Rows and whether each has a hidden trait (one of two labels; each part has its own):
[  6  24  23 -18   4  -3  21  -3   7   2   5   5  -1  -7  10 -14 -24 -10
  21  -5   2  16 -12  12   7  -7  -9  -8   6  -3  -1 -11  10  -1   0  -2
  -5  -5  -4  11  -2  -2 -11   0 -23 -16  -6  18   5   9 -10   5  -2 -16
  26 -14  -6  -6 -20   7 -23 -44 -13   6   5  -5   4   4   6  10   4 -20
   2   3  -6   3  22 -10  -1  -4 -47   7 -12   3   0  -2 -14   1   4  -8
   1  15   1  -7   7   2  -8   0 -12  13   0 -23  -2 -10 -17  -8  -1 -26
 -31   4] => dekup
[  0   9  20 -13  -7   5   7   9  15   8  -7  12   3  -4  -1 -11 -17   1
   2   1 -10  -2  -1   6   4   4  -3  -2  -1   2   7   2  13 -28   3  10
  -6   2   2  -4  -5  14  -1  -1  14 -24  -6  16  13   0  -2  11   1   2
  14   0   1   7  -1   0  -9 -10  -9   2  -6   0   5   8  -1  26  -8 -11
  -7   3  14   3   7 -13  -7  -2 -21   6 -14  -3  -6 -16  -5   7  -5   2
   6   7   6  -9  -1   7   9   4   0  14 -19   0 -12  19  22  -4   7 -15
 -28  15] => tet
[  6  24  -8  -8  -4   6   4  -1   5  -4 -12   7  -2  -6  25  -2 -17  -6
   6   2 -10   1  -7  -7  -3  11 -17   1  -1  -6   8 -10  11   6   1   5
 -14  10   0   1  -1 -24  -5   3   3 -13  -2  -8   5  -7   5   1   1   8
  -4   3  -4  10   4  -5  -5   1   6  -2   1  -2  -4  15   6  13   4 -13
 -19   7  20  -1   9  -8  -5  -6 -24  11 -10   0  -7   1  -6 -21  23   9
   7  13  -1 -10  -9  -4 -10   8  -5  -7  -3   3   4   5   1   6   7   1
   1  -9] => tet
[  5  -7   9  -5  -1  10   8   4  15  -1  -6  -8  -9   7   6   3 -32  18
  14  -4 -14  -3  -8  -7  15   6  -6   1  18   5 -12  -1  15 -20   0   0
  -3   3 -15 -11  -7  -3  -6  -2  -7  22   9 -27  -8  13  -1  16  -3  14
  -6 -18   6   4   9   1  -7  -3   9 -10  -7  -4  12  -2  15  16  -2 -23
  -2 -14  -5  20 -12 -12  -3 -23 -21  14  13  -3  -8   2  -1  -9  44  -3
   4   6  -9 -15  -4  12  -7  12  -2  -1  -5  -3  -8 -10   4  16  -5  -6
   9   4] => tet
[  3  -1  12   1   1   5   7   5  21  -2  -5  -2   3   1  15   1 -25   1
   7  -6 -10   3 -12 -11  11   2 -13   2  12   5  -5 -10  11 -34   7  13
  -8   5  -7  -7  -1  -5  -4   3   5   2   7  -4  -8  12   6  23  -3   4
   1 -12   3   0  10   1  -4  -4   1  -6  -2  -4   5   3  15  13   1 -23
 -16  -5  -4   6  -9 -14  -1 -10 -19  10   2   0  -9   7  -8 -15  35   3
   1  13  -8 -13   3   1  -8   7  -5   0 -15  -3   0  -3   0   3  -9  -7
 -11   7] => tet
[  4 -13   8 -12   1  16  -1   2   8   7  -9   7  -6   2  13  -3  -8  -2
  15 -10   0  -5  -6  -4  13   1 -19   1  -1   0   2   0  13 -16   2  10
  -4  -6  -4  -4   1  -6  -7   2  -7   1   1   9  -5  17  -3  10   6   2
   1  -1   2  -9   4   4  -8   5  10  -4  -4  -1   2   9   1  20  -7 -18
 -13  -3   5  -2   3 -12   9 -10  -2   8   7   5  -1   8   1 -19  21   8
  -4   2  -7 -15   2   4  -4   6 -11   6 -10  -3  -1  17   9   6  -2  -6
   0  -1] => tet
[  4  20  25 -17   1   5  14   0   8   6   3   8   4  -6  13 -14 -10  -7
  12  -5  -3   8  -7  10   5  -3  -1  -4   4  -3   5  -9  13  -2  -4   6
  -1   0   2   8  -4   5  -7  -1 -12 -22  -9  22   7  10  -8  16  -1  -8
  21  -4  -7  -8 -13   6 -10 -33 -10   6  -2   1   3  11   1  14   0  -9
   2   9   5   5  23 -14  -5  -4 -33   5 -16   0   3 -11 -11  12   2  -4
   5  10   4   0   6   8  -2  -2 -12  17  -3 -14  -3   0   2  -7   3 -20
 -27   9] => dekup
[  4   9   1  -4  -8   2   2   5   0  -1  -2   6  -1  -2  12   6 -20  10
   9  -3  -7   5  -7   5   4   5 -14   1  -1  -9  10  -1   4   5  -2   5
 -13   5  -9   3  -1 -16  -1   1  -2 -12   1   9  -1  -9   2   8   1   5
  -6   2  -5  -3   4   5   0   2   4   1   2  -5  -3   8   6   0  -2   5
  -4   3   3   9  -4   0   8  -4 -14   4   1   3  -4  -4  -5 -23  11   9
  -7   7   2  -8  -6 -16   1   9  -3  21  -9   2   2   8   2  -1  -8  -2
 -10  -3] => dekup
[ 10   3  13  -4 -12  -4   2   5  -2   2   0   5  -2   5   9  -2 -30   7
   9  -2   4   3  -4   7   2  -2  -8   1  -2 -16  10   2  -3   9   0  -7
 -16   2  -6  11   0 -12   3   0  -7  -7   0  11  -3 -13  -4  21   3 -13
  -2   4  -9  -6   0  10   4 -10  -5   7  -2  -9   0   3   8   9  -1  21
   1   0  -7   6   4   3   9  -3  -9   1  10   7  -4  -6  -5 -20   8   6
  -9  11   3  -8 -10 -17   7   7  -4  18 -10  -2   5  19   0  -3  -9   3
  -6   1] => tet
[  3   5 -42 -11  -7  22  -7   1   1  13 -23   9  -1   0  40  -9 -13  -9
  10  11   0  12  -8  -8  -5  13 -19   7  -2 -10   9 -27  10   5  -5  -3
  -8  16   5 -16  -2 -15  -8   3   8  -9   6 -10  -2   3  12   9   7  14
   8 -20  -1   9  20  -5 -17  14   2   8  -1   5   5  18   3   7  26   8
 -26  -1   7  -9   5 -12   8   2 -34  10 -10  25  -3  -2   4   1  15  16
   5  12   1  -2 -21  -3  -3   2  -6  -8 -22  12   1  17  -5  -5  -5   2
  -1 -15] => tet
[  4 -10   0   1  -5   3  -1   4  -7  18   6  10  -6  -1  33   1 -21  -2
  19   5 -22   0  -5  -4  -7  -4 -15   4   7  -6  -4   8  19 -16   4   1
 -18  13  -2   7  -3   0  -9   3  24   4   4  -4  -2   9   5  10   8  -6
 -31  -5  -1   3  -1   3   4   1  -1  -5 -10   6  -8   3   5   2   2 -23
  -5   3  11   6   4  -7   5  -3  -4  -3  -1 -16   0   6  -7 -25  18   0
   0   8 -10   7   4  -3  -3   8   7  33  -7  15  15  17   0 -11  -3 -12
   3   5] => tet
[ -3  -3   3   4  -4  -2   5   9  30   0  -7  15  14 -11 -14   0 -29  14
   8   9 -15   3  -5  -1   5  -4 -25  -3   1   4   0   6   6 -41  10  14
 -10   6 -14  -1  -6  11   4   3  19 -16   2   6   5  -8   3   8  -3  -8
   3  -5   9  28   6  -2 -10   0 -11  -7  -4  -9   8  -6  10  16 -10 -17
  -6 -12  11   1 -15 -12 -25  -2 -13  12 -14  -3 -15  -9  -4  -5 -11 -57
   4  15   4 -28  -1   4  10  13   7  19 -37  11   4  21  11  -5  -4 -10
 -34   3] => tet
[ -1  18   8   4   2  -8   8   3  23  -4   3   9  11 -10   1  -1 -22   5
  13  -1 -10  11  -8   2  16  -9 -21  -2   2   6  -2  -8  17 -22  12   3
  -3   8 -16   6  -6   3  -6   1  -4 -20  -2   7  -3  -6  -5   9 -10 -18
   8  -5   3  17  -7   7 -18 -23  -5  -2   3 -12   1  -2  11   7  -7  -8
   2  -5  -3   2   3 -16 -25  -9 -35  10 -11  -3  -2  -5  -9  -9   6  -7
  -3  15   2 -27   7  -1  -5   6  -7  27 -12  -8   9  -2  -8   0 -10 -21
 -31  -4] => dekup
[  6  -8  -6  -4  -3   9  -5  -2  -7  11   2  15  -4   1  17   1 -25  -6
  23   6 -12   2  -8  -3  -5  -6 -12  -7   4  -7   2   6  13  -9   8   7
 -15  11   7   0  -2   4  -6   6  24 -12   0   6  -4  -1   7   8   7  -3
  -2  -4   4   5   0   2   1   3  -4  -6  -5   2 -14  11   3  -2   4 -10
  -2   2   6   1  10  -3  -2  -3  -9   1  -4 -12  -2  -1  -6  -9  18   3
  -5  14   0  -3   2   1  -2   6   8  28 -13  -1  10  18   0  -8  -6  -6
   1   4] => tet
[-10 -15 -17   2  -4   4   0  12  40   0 -15  19  13 -12 -27  -6 -18  21
  21   7 -13  -3  -3  -4  11  -4 -35 -16   0  10  -7  13   4 -55  32  20
 -15   0 -19 -10  -6  16   3   6  33 -19   2  13   7   5   0   8  -2  -9
   3  -6  15  27   8  -7 -24  17  -8 -13  -3 -11  17 -12   3  36 -19 -33
 -11 -16  20  -8 -22 -11 -12  -1  -5  12  -4   9 -18  -5  -8 -15 -15  10
   2  18   2 -36  -5   0  14  15  13  16 -50  14   4  30  14  -1   0  -2
 -35   7] => tet
[  4  -3  16  15 -10 -18   8   5  10   9  -2   3  -4  -1  13 -11 -18  -7
   2  -3  -1   6 -13 -13 -12  11 -12   5   8   4   7 -19   9 -26  25  33
   1   8   2  11  -1  -4  -4   4  -3 -13   3  21 -10   1  12  -1  -1   2
  13  -9 -11   5   1  -2  -8 -16 -12  -3   4  -7  -2   3  18  11   7   0
 -18   8  -7 -10  -4 -22  12   3 -15  -4 -14  -5  -7   9 -10 -13  17  -2
   2  15  -5 -22   5 -16 -13   2  -3   7 -21   8   6  18   4 -12  -3  -8
 -22   8] => tet
[  1  -8  15   2   4  -2  18   2  18  -2  -5  17 -32   4  14  -1 -45  -7
  26  12   5  26  -3  10   6  17 -18 -11   5  -9  -2   8   7 -28  -2   6
   4   0  20  19   8 -23  -1   7 -14 -22  -4 -16   0 -10  -4  12   7   5
  -6 -14  -3 -16   9   8  -6  19   5  -8 -22   7  -9  -4  15  22  -5  18
 -21  14   2  12 -12   1  -3 -10  -9   6  11  -1  -4 -12 -10 -17  14  10
  14  15  -2   7   9 -16  11   3 -33   8  -8   3  15  16  -7  11 -32  -3
 -25  15] => tet
[  5 -23  -2  -1  -5   3  -2   1  10 -10  -3  13 -19  23 -18 -14 -32  -3
  17 -11  12  -5   2   1   4   4   8 -11   3   6   3 -12  20 -45   1  15
  -6   0  -4  25  -2 -18  -7  -2 -15 -42   7  30  -6   0   5  15  -3   9
  -2  -7  -1 -10 -21  -5  11   4  10   6 -12   0 -23   2  19  29   5  -3
   5  -9  -7  16 -11  -9  10   4  -9  -5   1  22  -6 -16   4 -28  25  21
   6   8  -5   1  -7  -6  11   7 -12  13  16  -9   4  21   4  17  -4 -14
   9   3] => tet
[  5  -3  11  -4   5 -18   4  10  16  -6  15  13 -24  12  -2  -7 -45 -12
  12  -3  13  11   1   5  -7   9 -10  -4   2  -6  -3   2  15 -33   4  19
   4   0   0  22  -8 -12   5   6  -6 -12   7  13  -7  -7   4  25  -2   7
   3   6  11 -17  -5   3   6  -7   8   2 -27   1 -27   8  20  31   2  21
  -6   3   9   8  -6   5   9   0 -28   1  -6   7   2 -23  -5 -43  32  14
  -2  22 -15  -2  -9 -21  10  -2  -5   7   5 -12  10   7 -11   4  -7  -2
 -18  -3] => dekup
[  2  18  23 -13   2  -3   8   0   8   6   2  11   0 -14  14  -9  -9  -2
  15  -7  -3   7  -9   5  17  -5 -13  -4   4  -1   2  -9  15 -10   2   1
   5   1 -11   9  -6   1 -10  -1 -19 -14  -6  14   1   3  -7   8  -1 -16
  12 -10  -1   3 -13   8 -20 -32  -2   2  -2  -9   2   4   7  14  -4  -8
   5   4  -7  -1  13 -19 -14  -9 -37  14  -7   3   5  -7  -8  -8   7 -11
  -2  13   1 -10   6   5  -7   0 -15  27  -3 -13   0  -3  -5   4  -4 -22
 -22   0] => dekup
[ -8   8   1   9  -1  -4   0   8  50  -3  -6   7  10 -14   2   9 -11  16
  10   0 -17   2  -5  -6  18  -8 -29   2  -3   5  -3   0  22 -39  19  18
  -9   8 -23  -8 -11   7  -4   3  11 -27  -1   4  -6  -7   4  17  -8 -10
  -4  -3   9  32   6   6 -15   7   6  -7   4 -11   2  -3  13  22 -20 -17
  -3 -11  11  -5 -13 -21 -38  -6 -21  20  -5   4  -4  -9   0 -20   8  -2
  -6  17  -2 -28   5   0   2  10  -7  39 -27   7   5  22   6   7 -13 -13
 -23  -3] => tet
[  8   4   4  -8   1 -16 -11   4  15 -28  16  11 -27  26 -26 -17 -33 -12
  25 -12  21  -9   4   2 -15  -4  -5  -5   1   3   9  -7  19 -35  -4  16
  -8  -6 -16  21 -12  -2  10   1 -21  -9  21  49  -5 -11   4  35  -5   8
   0  18  14  -7 -28  -4   9 -21   6   8 -15  -9 -29  18  23  36  -2   9
   5 -12 -43  11  -5   2  20   8 -18  -6 -27  10   7 -25  -1 -49  33  25
   1  12 -13   2 -17 -14   6   0   4  19   9 -18   4  23 -10  -2   1  -7
   5  -4] => dekup
[  0  -1 -22 -15 -10   8   1  -3  -2   9  -9  10  -6  -5  10 -12 -21  -2
  21  -2   5   6  -7   7  11   2  -9 -12  -4  -1  -2  -8  12   3  16  14
  -3   3   9   6  -2  -5 -12   3  -1 -16  -6   8  -1  -2   1  -4   4 -18
  11  -9  -4   0   4  -2  -3  16   4  -1   2  -7   5   3   2  11  -7  13
  -8   0   0  -5  -2 -11  14   0   1   7   2  -1  -1  -3  -5  -2  19   4
 -10  11   5 -16   4  -4  -1  -3  -1   5 -19  -1  -5  10   3  -2  -7   6
  -4  -1] => dekup
[ -3 -11 -13 -10   2  18 -10   2 -14  32  11  22 -17  -3  17   6 -28 -17
  25   2 -17  11 -12  -4  -3   5 -15  21   5   6   2   9  17 -22  22  -4
  -3  21   6 -12  -4  18 -14   8  34  11   0 -15  -3   1  11  30  15   8
  14  -5   6  -1   3   8  -8   1  -8  -4  -9  12   0  19  14 -19   4 -31
  -1  12  24   2   4 -20  13   5  11   7  20  -7  10   8  -6 -10   2   1
   3   3  -6   5  -1 -14   1  -3  22  37 -15  31 -15  42  14 -12 -12 -10
  16   2] => dekup
[  9  -2   7  11 -11  -6   1   2  -3   4   2   2   2   7  40  -4   0   2
  16   9 -29 -18   1  -5  -8 -13 -18 -17   7 -25 -10  22  23 -17 -11   5
 -34   4  -7  20  -6  -7  -7   5  24  -4  10  20  -6  28   1  -2   3 -17
 -40  -1   1   4  -8  -1   8   4   8 -10  -9   5 -16  -6 -13  26   2 -23
  -7  -3   4   5  21   6  -3 -13 -27 -14 -18  -8  -9   0 -10 -29  25  10
  -9   7 -17   2   7   9  -3  20 -14  35  -5   0  43  -3 -13   0   4 -12
  -7  11] => tet
[  4 -16 -25 -33  -3  24 -11 -11  -4  10 -10  24  -8  -7   0   3  -8 -12
  32  -5  15  14 -18  -1   7   2  -6  -3  -7   8  16 -12   6  -3  30  18
   3   4  21 -32   2  15  -8   7   5 -40 -11  10  -4 -26   8   5   8 -10
  35 -12   9   2   7   0  -9  19  -7   2   1  -7  -5  29  10  14   6  12
 -10   2  -3  -7   7 -15  -1   9   7  13   5  -2   4  -3   0   7  11   5
  -7  22  20 -12  -1  -4   2 -10  21  11  -4   4 -31  27  20  -5 -13   0
  10 -13] => dekup
[  3  17  19  -9  -6  -3   7   1   1   4  -5  12  -3  -7   7  11 -11  18
   5  -9 -17   1  -6   4   9   2 -20   0   6   2   5   1  13   3  -8  17
  -2   9 -22   5   0 -21  -6   2 -14 -18  -4   4   5  -2  -1  -7   0  14
 -11   8  -3   1  -8   2   1   5  11 -13   1  -9  -4   2  -8  11 -17 -12
 -12   9  12  12 -13  -5  16 -19   2   4  -6  -9  -7   2  -9 -29  19   6
  -1   3  -5 -11  -1 -18  -8  13   0   6  -1   0  -1   2   6  10   2  -5
  -5  -7] => dekup
[-11   7 -24  -9   3  12  -1   5  -4  35  11  11 -16 -22  19 -11 -46 -15
  18 -12  -3  22 -13   9  14  16 -15  27   0  25  -8 -20  14  -9  29   8
  14  22   8  -3  -1  -9 -13  -1   8  15  -8 -25   2   0  11  34   8  10
  29  -8 -12  -9   7  14 -10  14  -2   1   4   6  18   7  19 -21 -14  -7
  -3  12  43  -1 -19 -31  31   8  22  17  28  -4  17   4 -10  -5   2  15
   5   1  -8  -7   9 -35  -1 -15  18   5 -27  27 -26  33  11 -17 -16   4
  -4   8] => dekup
[  4  -9  16  -7  -3   4   5  -8   6 -43  -5   4 -38  28 -16 -17 -35  -9
  52  11   8   2   9  13 -14  -7 -14 -18  10  -1   6  -7  13 -20 -24  18
 -18  -2  -5  20  11 -18  13  -6 -32  -1  16  27   4 -29  -8  32   8  14
  -8   2   2  15 -20   5 -11  10   4  -8   2  -3   3  17  15  23 -10   6
   4  -4 -18  24 -16  -8 -11  -4   2  12 -32 -10  -1  -4 -14 -43   5  23
  21   3   9  14   6 -13   5   6 -31  29 -24   8   8  42  -2  -6   2 -13
  -8  26] => tet
[  0  18   5  -4  11  -9  12  -3  23 -11   5   6   7 -12  10  -1 -20   0
  21  -3  -4  17 -14   5  15 -12 -26  -4   7  -2  -6 -19  13 -12  14  -5
  -2   1 -21  10  -4  -6 -15   3 -23 -17  -3  11  -8   4  -7   8  -6 -33
  18 -11   1  14 -17   9 -33 -35  -5   1   7 -14   5  -3  16  -4   2 -21
   6  -3 -14  -2   7 -13 -20  -8 -44  14 -19   0   1  -1 -13 -21  10 -14
  -5  18  -2 -17  10  -4 -12   4 -10  26  12 -25  17 -12 -24  -3 -13 -25
 -37  -9] => dekup
